Below are the code and all the weights of a small trained network. Each question names an input and a target symbol and asks about switching units off, where a switched-off unit gives its printed mean instead of its output.

import numpy as np


def w(rows, s, z=0):
    codes = np.array(rows[::2]) - 128.0
    scale = np.full(codes.shape[1], s)
    scale[-1] = z or s
    return codes * scale


def f(y):
    return y / 2 * (1 + np.tanh(0.7978845608 * (y + 0.044715 * y**3)))


def softmax(a):
    e = np.exp(a - a.max(-1, keepdims=True))
    return e / e.sum(-1, keepdims=True)


def log_softmax(a):
    a = a - a.max(-1, keepdims=True)
    return a - np.log(np.exp(a).sum(-1, keepdims=True))


def net(x, mask):
    ids = ['αβδζηθλμξπστφψω'.index(c) for c in x.split()]
    T = len(ids)
    res = E[ids] + P[:T]
    r = res
    for j in range(2):
        rows = slice(4 * j, 4 * j + 4)
        q, k, v = (r @ M[0][rows].T for M in (Q, K, V))
        z = softmax(np.where(np.tri(T) > 0, q @ k.T / 4**0.5, -1e9)) @ v
        o = O[0][rows]
        res = res + np.where(mask[j], z, o[:, -1]) @ o[:, :-1]
    y = f(res @ A[0][:, :-1].T + A[0][:, -1])
    res = res + np.where(mask[2:14], y, B[0][:, -1]) @ B[0][:, :-1]
    return log_softmax(res[-1] @ U[:, :-1].T + U[:, -1])


Q, K, V, O, A, B = {}, {}, {}, {}, {}, {}
E = w([
[139,115,221],'α',
[73,205,169],'β',
[152,101,63],'δ',
[153,135,56],'ζ',
[79,131,209],'η',
[130,143,73],'θ',
[232,158,209],'λ',
[147,131,78],'μ',
[183,182,245],'ξ',
[153,142,44],'π',
[149,125,84],'σ',
[129,192,208],'τ',
[125,253,18],'φ',
[181,135,210],'ψ',
[216,6,122],'ω',
],0.011)
P = w([
[94,50,254],'0',
[161,169,145],'1',
[161,175,138],'2',
[164,179,135],'3',
[162,181,137],'4',
[161,181,135],'5',
[157,181,130],'6',
[161,181,132],'7',
[157,182,132],'8',
[154,183,134],'9',
[154,189,136],'10',
[155,190,142],'11',
[148,182,136],'12',
[148,179,142],'13',
],0.012)
Q[0] = w([
[88,166,177],'H1',
[163,141,110],'H1',
[98,137,106],'H1',
[160,131,253],'H1',
[140,116,86],'H2',
[104,170,224],'H2',
[143,150,200],'H2',
[104,75,44],'H2',
],0.014)
K[0] = w([
[92,132,168],'H1',
[128,109,94],'H1',
[126,180,128],'H1',
[102,28,248],'H1',
[140,175,103],'H2',
[61,78,198],'H2',
[71,49,205],'H2',
[233,180,88],'H2',
],0.013)
V[0] = w([
[139,57,153],'H1',
[200,125,175],'H1',
[51,124,96],'H1',
[143,223,119],'H1',
[79,159,102],'H2',
[71,21,139],'H2',
[125,85,54],'H2',
[245,122,110],'H2',
],0.013)
O[0] = w([
[62,92,107,161],'H1',
[137,1,136,209],'H1',
[95,228,141,70],'H1',
[209,143,159,126],'H1',
[159,228,156,82],'H2',
[39,135,111,153],'H2',
[119,203,57,2],'H2',
[224,56,6,95],'H2',
],0.0098,0.0091)
A[0] = w([
[14,169,196,48],'N1',
[57,75,63,69],'N2',
[248,62,127,99],'N3',
[116,195,254,139],'N4',
[168,20,68,101],'N5',
[131,64,254,115],'N6',
[116,224,207,253],'N7',
[198,139,60,190],'N8',
[230,163,77,159],'N9',
[183,127,41,164],'N10',
[73,140,149,78],'N11',
[130,223,198,249],'N12',
],0.007,0.0044)
B[0] = w([
[129,238,157,206],'N1',
[96,196,83,166],'N2',
[55,191,46,217],'N3',
[245,231,145,189],'N4',
[138,204,39,191],'N5',
[175,49,90,249],'N6',
[220,178,1,178],'N7',
[74,118,191,175],'N8',
[31,122,151,193],'N9',
[93,113,194,164],'N10',
[113,217,153,158],'N11',
[191,105,59,171],'N12',
],0.0059,0.017)
U = w([
[44,100,179,89],'α',
[183,174,82,72],'β',
[77,127,130,124],'δ',
[129,111,135,178],'ζ',
[79,189,183,1],'η',
[136,139,110,144],'θ',
[168,103,3,65],'λ',
[107,125,125,172],'μ',
[152,39,110,131],'ξ',
[147,109,109,220],'π',
[93,124,136,116],'σ',
[166,74,254,219],'τ',
[252,70,107,43],'φ',
[117,80,106,195],'ψ',
[84,141,54,110],'ω',
],0.0077,0.004)

Each question gives the input, a string of symbols that net reads in full, and the target symbol t.
The units are the heads (4 rows each of Q, K, V and O) and the neurons (one row each of A and B). Each row of codes is followed by its name. A weight is (code - 128) times the scale printed after its matrix; where a second scale follows, it is the last column's (O, A, B and U).
mask holds one flag per unit, heads first, then neurons. A switched-off unit (its flag False) gives its mean, the last column of its rows in O or B, instead of its output. The means were averaged over made-up inputs and are rounded, as every weight is.
A unit's drop is (log p(t) with every unit on - log p(t) with that unit switched off) / (log p(t) with every unit on - log p(t) with every unit switched off).
The circuit of an input: a set's keep is (log p(t) with only the set's units on - log p(t) with every unit switched off) / (log p(t) with every unit on - log p(t) with every unit switched off). Starting from the 12 units with the biggest drops (on a tie, the unit counted first), units are removed one at a time, each time the one whose removal leaves the highest keep (on an exact tie, the one counted first), for as long as the keep stays at least 0.8.
units of the circuit, in order: the units of the circuit, biggest drop first
most important unit: the unit with the biggest drop
top k neurons: the k neurons with the biggest drops, biggest first
which heads matter: for each layer, one digit per head in row order, 1 if its drop is at least 0.15 and else 0, layers parted by /
drop of u: that unit's drop, to one decimal
input α η φ ω β φ η α α, target α: units of the circuit, in order => H1, H2
input τ β β, target τ: which heads matter => 01
input ξ θ φ α η τ σ η ψ τ ω η α, target ξ: units of the circuit, in order => H1, N6, H2
input ω η τ α ζ α ζ ψ, target ω: units of the circuit, in order => H2, H1, N2
input τ σ τ δ τ θ λ η ξ, target τ: units of the circuit, in order => H2, N3
input α α ζ μ β τ ψ η η ξ ω ξ, target α: units of the circuit, in order => H1, H2
input η δ τ μ α τ η, target η: units of the circuit, in order => H2, N1
input β λ σ ω, target λ: units of the circuit, in order => H2, N3
input λ λ η τ θ η ω λ δ α ψ η η η, target λ: which heads matter => 11
input φ α μ φ, target β: which heads matter => 10
input τ ξ τ ζ ω ξ θ η η, target τ: which heads matter => 01
input η δ β τ η θ τ μ α τ ω ω ψ, target η: units of the circuit, in order => H2, N1
input α η τ τ ω, target λ: which heads matter => 11
input β τ π ω ζ η η ξ η τ ω α φ η, target β: top 4 neurons => N7, N4, N12, N1
input β η ξ α ζ φ τ λ, target β: top 2 neurons => N7, N4
input φ ψ η ζ ζ φ, target β: top 2 neurons => N7, N12
input α ω ξ η ξ η ω ψ τ λ ω ξ β, target α: units of the circuit, in order => H2, H1
input λ ω φ ξ, target λ: top 2 neurons => N5, N3
input β ζ τ η ω σ β τ ψ, target β: top 4 neurons => N7, N4, N1, N12
input α η φ ψ α α η η φ β φ τ, target α: most important unit => H1
input τ τ ω β δ β β β, target τ: drop of N3 => 0.3
input φ τ ζ τ α ω β τ τ ω ψ ξ, target φ: drop of H1 => 0.0
input ω τ φ φ τ ξ τ η η ψ τ, target ω: drop of H2 => 0.8
input τ α σ φ β η ξ μ φ α, target τ: drop of N3 => 0.3
